Where the symbols take the objects:
x410 @ x691
x410 * x845
x410 $ x771
x410 ! x791
x410 % x961
x410 + x899
x936 @ x418
x936 * x619
x936 $ x907
x936 ! x917
x936 % x940
x936 + x385
x415 @ x653
x415 * x286
x415 $ x295
x415 ! x600
x415 % x515
x415 + x522
x619 @ x362
x619 * x767
x619 $ x535
x619 ! x385
x619 % x157
x619 + x418
x910 @ x196
x910 * x791
x910 $ x262
x910 ! x476
x910 % x362
x910 + x712
x286 @ x907
x286 * x438
x286 $ x327
x286 ! x522
x286 % x406
x286 + x653
x385 @ x958
x385 * x418
x385 $ x157
x385 ! x528
x385 % x631
x385 + x514
x122 @ x891
x122 * x372
x122 $ x529
x122 ! x349
x122 % x322
x122 + x489
x524 @ x286
x524 * x477
x524 $ x455
x524 ! x327
x524 % x487
x524 + x415
x917 @ x514
x917 * x385
x917 $ x940
x917 ! x419
x917 % x918
x917 + x528
x227 @ x955
x227 * x476
x227 $ x418
x227 ! x684
x227 % x514
x227 + x52
x899 @ x946
x899 * x691
x899 $ x910
x899 ! x196
x899 % x476
x899 + x996
x820 @ x477
x820 * x127
x820 $ x489
x820 ! x609
x820 % x642
x820 + x524
x653 @ x157
x653 * x907
x653 $ x600
x653 ! x776
x653 % x85
x653 + x940
x609 @ x415
x609 * x524
x609 $ x642
x609 ! x295
x609 % x356
x609 + x327
x476 @ x22
x476 * x712
x476 $ x362
x476 ! x52
x476 % x958
x476 + x955
x164 @ x902
x164 * x440
x164 $ x996
x164 ! x957
x164 % x806
x164 + x28
x161 @ x74
x161 * x473
x161 $ x596
x161 ! x997
x161 % x508
x161 + x389
x349 @ x455
x349 * x489
x349 $ x322
x349 ! x549
x349 % x63
x349 + x642
x918 @ x944
x918 * x631
x918 $ x467
x918 ! x563
x918 % x438
x918 + x651
x631 @ x43
x631 * x419
x631 $ x875
x631 ! x651
x631 % x732
x631 + x944
x732 @ x936
x732 * x563
x732 $ x286
x732 ! x907
x732 % x522
x732 + x535
x563 @ x619
x563 * x651
x563 $ x438
x563 ! x535
x563 % x653
x563 + x936
x157 @ x528
x157 * x917
x157 $ x776
x157 ! x631
x157 % x875
x157 + x419
x433 @ x467
x433 * x85
x433 $ x820
x433 ! x477
x433 % x609
x433 + x709
x419 @ x706
x419 * x528
x419 $ x918
x419 ! x944
x419 % x563
x419 + x43
x515 @ x85
x515 * x406
x515 $ x864
x515 ! x127
x515 % x891
x515 + x433
x440 @ x322
x440 * x664
x440 $ x946
x440 ! x28
x440 % x901
x440 + x902
x356 @ x515
x356 * x487
x356 $ x130
x356 ! x864
x356 % x122
x356 + x412
x805 @ x899
x805 * x410
x805 $ x706
x805 ! x910
x805 % x262
x805 + x791
x549 @ x487
x549 * x642
x549 $ x63
x549 ! x872
x549 % x501
x549 + x356
x406 @ x33
x406 * x600
x406 $ x412
x406 ! x433
x406 % x820
x406 + x85
x946 @ x28
x946 * x164
x946 $ x196
x946 ! x901
x946 % x22
x946 + x957
x327 @ x522
x327 * x415
x327 $ x487
x327 ! x406
x327 % x412
x327 + x600
x63 @ x872
x63 * x615
x63 $ x473
x63 ! x501
x63 % x389
x63 + x130
x929 @ x389
x929 * x161
x929 $ x831
x929 ! x148
x929 % x691
x929 + x997
x389 @ x279
x389 * x74
x389 $ x148
x389 ! x664
x389 % x164
x389 + x529
x535 @ x385
x535 * x936
x535 $ x653
x535 ! x157
x535 % x776
x535 + x917
x615 @ x356
x615 * x549
x615 $ x562
x615 ! x130
x615 % x74
x615 + x872
x958 @ x410
x958 * x684
x958 $ x528
x958 ! x771
x958 % x43
x958 + x805
x771 @ x791
x771 * x805
x771 $ x43
x771 ! x961
x771 % x767
x771 + x910
x418 @ x684
x418 * x362
x418 $ x917
x418 ! x514
x418 % x419
x418 + x958
x706 @ x910
x706 * x771
x706 $ x944
x706 ! x262
x706 % x619
x706 + x961
x651 @ x767
x651 * x944
x651 $ x732
x651 ! x936
x651 % x907
x651 + x619
x684 @ x845
x684 * x52
x684 $ x514
x684 ! x805
x684 % x706
x684 + x410
x443 @ x642
x443 * x349
x443 $ x902
x443 ! x615
x443 % x562
x443 + x549
x455 @ x327
x455 * x609
x455 $ x549
x455 ! x487
x455 % x872
x455 + x295
x295 @ x600
x295 * x327
x295 $ x356
x295 ! x515
x295 % x864
x295 + x406
x642 @ x295
x642 * x455
x642 $ x615
x642 ! x356
x642 % x130
x642 + x487
x562 @ x130
x562 * x63
x562 $ x161
x562 ! x74
x562 % x997
x562 + x501
x262 @ x476
x262 * x961
x262 $ x619
x262 ! x362
x262 % x385
x262 + x227
x907 @ x917
x907 * x535
x907 $ x522
x907 ! x940
x907 % x33
x907 + x157
x845 @ x508
x845 * x831
x845 $ x805
x845 ! x899
x845 % x910
x845 + x691
x130 @ x864
x130 * x872
x130 $ x74
x130 ! x122
x130 % x529
x130 + x372
x806 @ x161
x806 * x901
x806 $ x955
x806 ! x596
x806 % x845
x806 + x929
x52 @ x831
x52 * x955
x52 $ x958
x52 ! x410
x52 % x771
x52 + x845
x955 @ x596
x955 * x22
x955 $ x684
x955 ! x845
x955 % x805
x955 + x831
x362 @ x52
x362 * x227
x362 $ x385
x362 ! x958
x362 % x528
x362 + x684
x473 @ x501
x473 * x562
x473 $ x929
x473 ! x389
x473 % x148
x473 + x74
x600 @ x776
x600 * x522
x600 $ x515
x600 ! x85
x600 % x127
x600 + x33
x712 @ x806
x712 * x196
x712 $ x227
x712 ! x955
x712 % x684
x712 + x22
x22 @ x929
x22 * x806
x22 $ x52
x22 ! x831
x22 % x410
x22 + x596
x501 @ x372
x501 * x130
x501 $ x389
x501 ! x279
x501 % x664
x501 + x122
x487 @ x406
x487 * x295
x487 $ x872
x487 ! x412
x487 % x372
x487 + x515
x74 @ x122
x74 * x501
x74 $ x997
x74 ! x529
x74 % x440
x74 + x279
x944 @ x262
x944 * x43
x944 $ x563
x944 ! x619
x944 % x535
x944 + x767
x412 @ x433
x412 * x515
x412 $ x372
x412 ! x820
x412 % x489
x412 + x127
x872 @ x412
x872 * x356
x872 $ x501
x872 ! x372
x872 % x279
x872 + x864
x957 @ x562
x957 * x28
x957 $ x806
x957 ! x161
x957 % x596
x957 + x473
x791 @ x996
x791 * x899
x791 $ x961
x791 ! x712
x791 % x227
x791 + x196
x596 @ x997
x596 * x929
x596 $ x845
x596 ! x508
x596 % x899
x596 + x148
x127 @ x709
x127 * x433
x127 $ x891
x127 ! x524
x127 % x455
x127 + x477
x940 @ x419
x940 * x157
x940 $ x33
x940 ! x918
x940 % x467
x940 + x631
x372 @ x820
x372 * x864
x372 $ x279
x372 ! x489
x372 % x443
x372 + x891
x996 @ x957
x996 * x946
x996 $ x712
x996 ! x806
x996 % x955
x996 + x901
x508 @ x440
x508 * x148
x508 $ x899
x508 ! x946
x508 % x196
x508 + x164
x477 @ x438
x477 * x709
x477 $ x609
x477 ! x415
x477 % x295
x477 + x286
x148 @ x664
x148 * x997
x148 $ x691
x148 ! x164
x148 % x996
x148 + x440
x28 @ x63
x28 * x902
x28 $ x901
x28 ! x473
x28 % x929
x28 + x562
x43 @ x961
x43 * x706
x43 $ x651
x43 ! x767
x43 % x936
x43 + x262
x528 @ x771
x528 * x514
x528 $ x631
x528 ! x43
x528 % x651
x528 + x706
x85 @ x875
x85 * x33
x85 $ x127
x85 ! x709
x85 % x524
x85 + x467
x875 @ x651
x875 * x918
x875 $ x709
x875 ! x732
x875 % x286
x875 + x563
x664 @ x443
x664 * x529
x664 $ x164
x664 ! x902
x664 % x957
x664 + x322
x891 @ x524
x891 * x820
x891 $ x349
x891 ! x455
x891 % x549
x891 + x609
x489 @ x609
x489 * x891
x489 $ x443
x489 ! x642
x489 % x615
x489 + x455
x529 @ x349
x529 * x279
x529 $ x440
x529 ! x322
x529 % x28
x529 + x443
x776 @ x631
x776 * x940
x776 $ x85
x776 ! x875
x776 % x709
x776 + x918
x322 @ x549
x322 * x443
x322 $ x28
x322 ! x63
x322 % x473
x322 + x615
x901 @ x473
x901 * x957
x901 $ x22
x901 ! x929
x901 % x831
x901 + x161
x514 @ x805
x514 * x958
x514 $ x419
x514 ! x706
x514 % x944
x514 + x771
x279 @ x489
x279 * x122
x279 $ x664
x279 ! x443
x279 % x902
x279 + x349
x997 @ x529
x997 * x389
x997 $ x508
x997 ! x440
x997 % x946
x997 + x664
x961 @ x712
x961 * x910
x961 $ x767
x961 ! x227
x961 % x418
x961 + x476
x864 @ x127
x864 * x412
x864 $ x122
x864 ! x891
x864 % x349
x864 + x820
x902 @ x615
x902 * x322
x902 $ x957
x902 ! x562
x902 % x161
x902 + x63
x691 @ x164
x691 * x508
x691 $ x791
x691 ! x996
x691 % x712
x691 + x946
x709 @ x732
x709 * x467
x709 $ x524
x709 ! x286
x709 % x327
x709 + x438
x831 @ x148
x831 * x596
x831 $ x410
x831 ! x691
x831 % x791
x831 + x508
x196 @ x901
x196 * x996
x196 $ x476
x196 ! x22
x196 % x52
x196 + x806
x438 @ x535
x438 * x732
x438 $ x415
x438 ! x653
x438 % x600
x438 + x907
x467 @ x563
x467 * x875
x467 $ x477
x467 ! x438
x467 % x415
x467 + x732
x522 @ x940
x522 * x653
x522 $ x406
x522 ! x33
x522 % x433
x522 + x776
x767 @ x227
x767 * x262
x767 $ x936
x767 ! x418
x767 % x917
x767 + x362
x33 @ x918
x33 * x776
x33 $ x433
x33 ! x467
x33 % x477
x33 + x875

The rows follow the links: the fewer symbols apart two objects are, the more alike their rows tend to be.

Each row is also shifted at random along 8 hidden directions that mean nothing.

The rows of 90 objects, shuffled:
Each row stands for one object.
v1: 160	56	-50	-15	2	51	-51	-49	-57	-72	-90	102	-79	3	-117	-71	134	18	62	-78	45	55	-15	-4	111	-66	-61	138	-32	-89	-4	78	-29	41
v2: 66	131	-147	18	45	59	-59	-188	-51	-59	-94	127	-97	-41	-103	-172	88	53	136	-18	6	184	-32	31	195	-100	-2	104	19	-72	77	81	63	-7
v3: 78	-12	-34	13	186	-17	53	-6	14	-87	-136	99	-15	-2	-88	-101	-6	-11	9	-60	6	-102	-7	29	45	-6	-45	-39	-65	-59	-47	7	-54	86
v4: -2	126	-52	122	-137	152	97	104	-37	74	91	-45	-37	76	-108	105	38	31	-4	-39	110	241	-13	-43	-17	-2	127	-118	-28	-14	-26	-16	127	-39
v5: 251	-52	-37	-146	-75	-111	-32	204	-81	37	58	-10	2	-33	73	-9	-31	-60	-58	-133	-16	-31	28	-4	-215	-2	19	321	84	72	-25	45	84	-54
v6: -193	-159	-40	-3	-2	-86	8	103	81	86	115	19	97	-37	25	92	16	-50	-43	73	-80	-61	93	-43	-62	133	-12	-53	-17	78	-41	-63	-17	27
v7: 4	149	100	-57	-34	-36	-150	-167	45	20	14	19	110	102	107	31	-124	-109	-38	-65	-20	-113	-88	-4	-20	-39	-56	-131	62	-51	74	-77	-29	-146
v8: 93	-44	16	-1	-44	-36	-101	-80	28	90	91	40	119	40	9	91	13	-118	-12	112	-67	11	-67	-9	47	117	-35	20	17	-28	22	10	-40	-47
v9: 40	81	26	-127	7	-13	-115	-175	16	-51	-19	-94	-41	-51	116	-69	-47	91	80	49	-12	5	31	34	11	-118	-48	100	57	38	42	-36	38	-24
v10: 26	-65	84	-22	-129	-22	16	13	-11	-69	-8	-123	-58	-25	136	-10	32	49	-56	1	-21	0	-14	55	-17	-61	27	83	93	54	90	13	47	-79
v11: -69	62	-203	-27	141	33	-18	-173	125	18	83	17	80	33	-3	-11	-113	-69	32	123	-50	225	43	46	57	115	95	-162	-44	75	-1	-177	239	-36
v12: 43	-5	168	60	-253	-20	-48	-31	-10	-10	28	-50	40	72	108	78	105	-59	-104	-28	-47	-28	-147	29	58	-27	-37	-46	126	-79	148	21	-35	-168
v13: -343	-33	53	-94	-2	-45	-25	-67	50	-68	-9	-133	-20	-33	175	-22	-88	51	-28	30	-33	-62	54	38	-48	-56	4	-6	45	106	50	-76	46	-36
v14: -211	-149	116	-22	-22	-80	70	70	12	-69	-40	-158	-72	-129	123	-53	48	156	4	78	-58	-127	55	52	-42	-63	-47	68	67	60	12	8	-56	61
v15: 44	44	81	121	75	18	47	-51	-69	-30	-113	66	13	51	-99	-74	-9	-39	16	-8	12	-47	-186	53	91	3	-18	-34	-4	-165	15	110	-96	12
v16: -98	56	-4	73	51	26	150	110	-103	-28	-73	-49	-74	-18	-74	-118	-16	60	27	-48	38	93	-117	99	-47	-42	74	101	53	-76	-26	67	105	14
v17: 106	-7	15	-37	-23	-29	-50	-84	-6	-19	3	-5	28	39	102	-17	-94	-93	-58	1	-39	5	-66	43	16	17	56	33	58	42	93	17	47	-113
v18: -98	48	0	134	9	8	174	189	-65	-32	-79	61	-35	29	-111	-65	45	-3	-48	-173	35	-6	-100	44	-47	-34	37	-83	30	-111	-13	39	36	-12
v19: -53	-51	55	45	-75	69	45	90	56	36	78	-78	24	44	-52	165	88	21	-33	67	47	15	53	-48	-13	73	-29	-126	-89	-10	-87	-72	-37	66
v20: -156	-129	-51	-82	55	79	-77	-130	-2	31	67	-102	-30	-21	11	75	-49	18	78	285	17	146	89	-26	94	117	51	190	-126	137	-57	60	-3	111
v21: -80	135	-82	33	41	-10	-19	-69	-57	7	-52	103	-40	-68	-60	-152	24	62	117	-54	-13	64	-43	19	49	-104	-14	44	69	-86	46	63	22	-20
v22: 154	-62	21	14	-62	-23	0	-38	20	-39	21	-36	37	46	72	18	14	-88	-87	42	-55	60	-86	73	46	65	41	6	55	0	80	-16	79	-101
v23: 46	-54	-13	-45	98	12	-78	-101	-65	114	76	-18	79	58	-2	59	-197	-132	33	197	6	81	-89	1	5	167	93	217	-55	46	-31	124	-8	8
v24: -4	-81	-122	60	12	-17	18	-58	-16	48	62	51	24	-12	43	-38	-94	-92	-20	97	-72	164	-38	28	75	104	161	34	35	104	106	81	103	-95
v25: -43	-9	166	-67	-129	-52	-60	20	-60	-2	-5	-138	-41	-77	92	-8	89	133	49	38	-11	-90	-23	19	-53	-111	-113	202	101	-36	15	55	-78	9
v26: 83	-56	-10	111	181	-21	193	96	-4	-97	-143	48	-29	-15	-91	-118	-12	15	-30	-58	-15	-81	-58	79	17	19	20	-121	-38	-70	-41	12	-8	79
v27: 94	-154	77	36	-29	-59	41	-18	45	-75	-29	-45	15	2	135	1	-11	-53	-117	31	-82	-85	-37	60	49	33	27	-91	50	64	105	1	-23	-70
v28: -10	142	-178	-81	-20	-10	-104	20	1	163	153	73	69	1	-48	43	-61	-48	76	-29	16	163	67	-69	-116	29	35	82	16	40	-55	-64	147	-34
v29: 92	12	234	-44	-144	27	-88	-110	21	-62	22	-170	101	179	84	134	41	-120	-119	89	-5	2	-212	109	43	79	-86	38	33	-129	36	-68	27	-110
v30: -197	85	2	116	-37	112	20	-33	-8	133	109	-6	58	110	-60	134	-104	-65	1	75	69	137	-64	-56	20	87	114	-156	-52	-8	-7	13	18	-46
v31: 16	-10	32	41	104	-72	43	-16	64	-59	-86	32	11	-74	-26	-105	92	89	46	-1	-61	-138	-2	52	28	-45	-140	-116	23	-97	-20	-68	-60	71
v32: 94	63	6	25	54	38	-6	-17	26	-68	-94	113	4	63	-117	-10	83	-34	-11	-121	47	-79	-20	-21	60	-22	-87	-110	-71	-121	-46	-35	-74	48
v33: -2	7	-117	-41	137	-85	-68	-129	-3	-22	-86	117	-65	-176	-1	-200	26	110	158	27	-78	-39	89	0	82	-107	-72	94	37	15	35	58	-58	71
v34: 366	115	104	-104	-2	-11	-95	-97	-47	-18	-27	-107	-23	-21	63	-53	-46	86	83	14	22	-50	-58	44	-51	-113	-80	156	65	-55	-8	4	-10	-2
v35: -266	50	65	-26	30	124	-23	-80	91	-98	-48	-41	23	143	-78	118	50	-49	-52	-3	90	-15	7	-5	74	38	-80	-173	-155	-73	-87	-132	-31	66
v36: 143	147	-31	-80	96	-42	-151	-230	3	23	-16	91	69	49	111	-70	-251	-123	15	-47	-19	-66	-46	-17	2	-46	41	-49	38	47	104	6	-3	-125
v37: -97	-91	-87	-24	-94	6	-54	51	40	81	109	23	-17	-84	-13	85	123	64	58	79	-20	62	181	-110	14	23	-30	56	-36	97	-32	-8	-36	65
v38: 173	-50	46	17	-57	52	-67	-62	-48	105	92	-54	52	49	-33	109	12	-53	38	206	2	121	-81	-9	70	122	13	164	-32	-29	-18	93	-40	19
v39: 208	75	-14	-93	-108	55	-115	58	0	35	28	61	-25	15	-101	106	150	36	44	-108	93	-24	132	-135	-32	-63	-123	75	-80	-37	-93	-30	-92	80
v40: 73	0	51	6	-112	17	-9	206	-24	50	16	86	-4	30	-87	119	112	-10	-48	-178	82	-149	81	-146	-95	-39	-85	-27	-63	-39	-86	28	-168	58
v41: -128	-195	-66	-71	18	-91	72	61	137	-120	3	-78	2	-51	140	-17	41	-4	-120	13	-114	-21	123	78	-34	66	15	-79	19	147	30	-178	155	-18
v42: 10	-26	-29	-70	-5	-81	6	3	49	-60	-13	-42	-48	-91	145	-79	-44	70	-23	-62	-54	-64	105	16	-59	-89	10	-28	70	120	61	-67	60	-44
v43: -78	145	115	162	11	7	26	-116	-49	50	-52	29	41	30	-30	-68	-50	16	56	20	-10	-31	-212	44	72	-59	-23	-150	89	-169	77	73	-75	-74
v44: -52	52	-56	-7	74	-58	-53	-76	-47	5	-69	102	-42	-107	-31	-151	22	71	132	-13	-39	-30	1	-1	49	-94	-60	116	50	-47	30	92	-60	34
v45: -46	120	98	77	74	-70	113	68	39	25	-29	-25	75	14	71	-30	-176	13	-55	-122	-11	-197	-60	20	-158	-68	11	-316	76	-35	6	-106	-5	-68
v46: -113	134	27	-57	117	-31	-38	-69	-63	32	-40	-22	-1	-39	3	-108	-130	54	107	12	15	-37	-57	32	-74	-81	-26	120	41	-53	-40	31	-2	23
v47: -111	117	87	-89	207	-80	60	107	-32	36	-41	-83	58	1	5	-63	-238	21	28	-73	44	-186	-55	50	-259	-33	-32	39	3	-51	-158	-70	21	75
v48: -82	-152	130	80	-57	-134	112	183	-20	9	-29	-19	-20	-101	155	-32	-55	48	-98	-80	-72	-269	25	-23	-118	-62	23	-97	104	80	83	81	-158	-44
v49: 107	210	31	-10	-62	0	-12	-36	4	-6	1	-78	-20	-38	15	-71	46	135	84	-61	7	52	-49	57	-54	-151	-69	-36	116	-107	6	-101	116	-48
v50: -201	57	-27	-73	14	35	-23	10	-36	-80	-68	-1	-59	20	-85	-41	100	28	31	-74	55	49	-12	35	10	-41	-58	160	-32	-75	-67	-11	59	54
v51: -200	161	-50	-72	62	21	21	95	13	-52	-56	45	4	66	-112	-23	34	-19	-11	-196	75	-7	-1	20	-111	-48	-67	-13	-39	-101	-120	-126	106	33
v52: 9	44	45	38	-56	74	-8	1	95	57	84	-30	78	77	-71	167	77	-10	-12	53	43	21	37	-59	12	63	-73	-219	-83	-52	-83	-135	-29	43
v53: 93	-23	97	111	57	-61	64	-8	-56	22	-72	2	-23	-86	35	-105	-69	80	47	39	-41	-124	-83	31	16	-67	4	-29	72	-38	64	134	-134	5
v54: 5	-70	-35	-12	-34	-64	-54	-90	106	-33	43	30	73	18	84	11	44	-80	-62	31	-102	5	6	38	68	61	-22	-104	45	31	95	-97	60	-90
v55: 19	-51	-51	-75	-24	-37	-41	-51	170	-43	81	-60	98	27	26	77	142	-30	-46	91	-91	72	58	66	14	111	-100	-99	-6	1	-38	-255	164	-4
v56: -56	-37	193	97	86	-12	109	-11	7	-67	-94	-115	24	17	-17	-32	21	54	-11	108	-18	-110	-166	126	34	20	-79	-86	11	-149	-34	-8	-66	64
v57: -108	-64	-41	54	-95	-49	-37	-37	14	66	87	65	72	18	50	38	16	-107	-49	49	-87	70	-46	-1	60	81	53	-28	72	28	112	27	28	-118
v58: 52	33	33	-53	9	-13	-60	19	37	120	118	-32	148	90	-35	141	-53	-105	-12	78	3	2	-44	-17	-103	135	-42	11	-44	-56	-110	-89	25	11
v59: -189	91	-24	-50	-184	32	-186	-62	-26	179	178	21	77	36	-31	139	69	-48	73	76	12	143	-8	-87	-9	42	-40	149	28	-36	-9	15	4	-55
v60: 122	-67	-27	-37	-18	-71	-21	12	38	-2	39	17	66	14	65	7	-13	-96	-65	3	-76	-4	-15	36	-26	69	12	15	47	36	37	-44	66	-72
v61: -103	-69	-63	-3	-47	-84	-110	-56	86	98	115	111	121	-21	35	66	58	-86	1	67	-104	-28	61	-59	38	89	-55	-76	24	28	41	-54	-49	-39
v62: -8	-6	-106	-18	-46	-87	-63	-22	87	50	85	108	92	-8	46	14	36	-86	-34	-43	-96	23	41	-18	-15	49	-12	-90	67	31	66	-105	82	-103
v63: 119	-94	-58	-15	30	-3	32	81	35	67	90	-37	33	-31	-28	74	-3	-1	10	113	-13	51	82	-24	-46	109	24	24	-61	70	-87	-38	31	77
v64: -322	97	140	79	-153	1	90	80	16	-10	35	-141	13	48	114	38	-22	32	-104	-101	2	-14	-93	53	-102	-77	43	-209	132	-26	78	-99	98	-152
v65: -91	-8	-4	62	127	-94	69	17	35	-13	-70	64	2	-110	9	-133	-13	77	50	-25	-70	-153	23	19	-16	-66	-58	-133	46	-30	14	-20	-70	40
v66: -32	101	107	-12	-21	136	38	94	-78	-45	-44	-74	-23	169	-121	109	3	-61	-64	-99	164	30	-104	10	-55	17	-2	72	-101	-116	-129	3	9	44
v67: 158	-20	-51	53	81	62	59	52	-60	-35	-85	112	-68	20	-102	-24	-35	-30	-14	-105	80	-40	32	-59	38	-11	63	-19	-103	26	-26	114	-98	61
v68: 4	12	-117	26	-129	-28	-116	13	-12	187	138	162	30	-72	-36	66	71	-5	85	-2	-27	40	124	-163	16	-8	-13	10	23	44	38	75	-101	-25
v69: 109	33	27	-25	-101	97	-37	55	-63	90	83	-56	-27	43	-75	126	35	22	39	50	104	103	18	-75	-31	28	17	150	-70	-9	-87	58	-29	52
v70: 204	34	-16	-34	22	68	-24	41	41	15	12	27	3	38	-87	90	37	6	8	-45	82	-41	108	-91	-22	8	-51	-90	-125	-4	-102	-63	-69	94
v71: -131	72	49	6	20	-41	46	29	-34	14	-16	-76	-28	-67	53	-82	-75	98	44	-27	-2	-50	-28	37	-99	-92	1	13	83	-10	3	-2	25	-16
v72: 289	8	-60	30	-37	-69	16	-27	63	-49	-17	65	-6	-45	103	-89	7	-1	-56	-106	-82	-30	39	16	17	-70	31	-175	96	57	133	-65	65	-119
v73: -171	113	63	23	0	-23	52	107	-27	-12	-47	-11	23	23	-79	-34	66	28	1	-120	24	-48	-104	56	-92	-50	-87	-10	43	-170	-74	-52	28	15
v74: -8	-106	-51	-31	-46	-87	37	71	65	-59	18	-13	8	-31	111	-24	20	-34	-102	-50	-88	-12	53	41	-48	17	29	-46	70	96	68	-86	111	-82
v75: -110	187	83	-71	-46	-15	-2	25	12	-1	24	-116	45	72	101	12	-129	-8	-56	-129	40	-28	-59	40	-179	-81	13	-79	84	-22	-3	-146	142	-119
v76: -242	-146	-21	55	24	-53	164	186	-33	-93	-85	-25	-111	-128	-25	-116	133	119	-8	-25	-44	-20	31	63	-1	-32	0	88	27	12	-11	55	17	82
v77: -283	-209	-35	71	3	-77	126	142	-21	33	49	-8	30	-14	101	14	-128	-116	-136	35	-82	6	-35	35	-64	133	178	10	37	147	75	80	52	-80
v78: -20	80	-74	-112	49	-52	-67	-43	-43	30	23	32	29	27	110	-61	-232	-111	-32	-91	-4	12	-16	5	-110	-20	112	101	57	108	55	19	104	-120
v79: -347	-196	-44	46	-77	113	4	-64	3	-55	3	-20	-132	-47	6	61	120	76	12	150	19	108	144	-68	205	27	66	27	-110	151	54	115	-91	76
v80: -56	-61	29	-43	42	11	-92	-45	2	130	95	7	90	35	-19	131	-96	-75	34	162	5	-40	18	-83	-10	128	-17	67	-87	35	-74	46	-130	66
v81: 56	-49	191	62	7	25	93	-56	8	-105	-79	-219	-42	-25	44	-34	63	137	14	162	-13	-18	-123	141	66	-18	-51	-15	38	-93	7	-9	-10	48
v82: -187	32	33	-151	-74	-34	-112	-97	67	-73	23	-117	-6	-10	148	-1	9	46	-16	-7	-28	-12	64	33	-30	-80	-67	37	60	59	48	-131	87	-62
v83: 75	-220	15	-2	-87	-26	-66	-71	-31	32	59	-29	6	-35	53	48	77	-51	-2	231	-86	84	-36	19	130	131	18	239	18	53	76	150	-49	-6
v84: -10	55	72	5	-45	26	97	63	-110	-19	-14	-187	-99	-21	96	-68	-129	91	4	-9	50	91	-85	84	-100	-88	139	142	96	48	33	70	133	-65
v85: 60	181	-26	-63	99	-71	-54	-46	-1	39	-29	39	16	-76	1	-126	-73	84	125	-81	-9	-79	15	-3	-101	-134	-85	3	73	-55	-36	-51	12	14
v86: 253	-92	0	-21	27	-55	-35	95	11	128	83	50	85	-25	-34	101	-9	-43	13	63	-17	-109	79	-94	-77	91	-59	37	-60	22	-98	15	-130	88
v87: -85	-69	-2	42	32	113	59	8	-56	66	60	-95	-23	34	-32	95	-113	-14	9	172	69	138	-6	-28	22	110	148	69	-105	87	-52	101	-1	63
v88: 140	-18	47	-37	-82	-10	24	-58	118	-147	-21	-137	-30	-10	120	-9	122	72	-69	1	-53	30	29	99	41	-47	-54	-130	61	15	64	-188	138	-60
v89: 149	137	66	-76	235	-8	-38	-210	34	-27	-72	-78	50	20	72	-89	-272	13	61	75	19	-111	-65	70	-40	-37	-18	-82	-18	-13	-33	-79	4	19
v90: 55	-7	23	-77	70	-14	-94	-141	1	22	33	-26	103	109	58	35	-164	-172	-39	106	-21	37	-129	57	9	128	48	102	-11	13	15	9	55	-62

Some objects, each with its row:
x615 v63
x944 v53
x958 v16
x940 v9
x549 v58
x957 v79
x514 v33
x130 v59
x327 v41
x609 v90
x535 v45
x528 v46
x164 v39
x562 v52
x806 v67
x684 v15
x524 v5
x563 v34
x776 v75
x529 v30
x651 v14
x955 v1
x918 v84
x515 v54
x917 v71
x864 v83
x418 v56
x936 v49

Row, symbols taken left to right, then the row they reach:
v29 + * $ $ + +: v27
v64 % $ * +: v88
v87 @ * @ @: v17
v28 * @ @: v78
v86 @ @ @ ! !: v72
v2 * $ @ + @: v40
v35 * @ + * @ *: v55
v36 % % *: v22
v3 % * + * $ $: v44
v21 ! ! $ @: v76
v12 ! + * $ $ @: v7
v48 ! * +: v81
v42 * + + @ ! @: v18
v31 * $ $ @: v65
v4 $ $ !: v66
v11 ! * @ $ @: v74
v23 * * + $ *: v77
v24 * @ $ $: v8
v47 % $ % + + %: v10
v20 * * !: v6
v19 * + * + ! $: v38

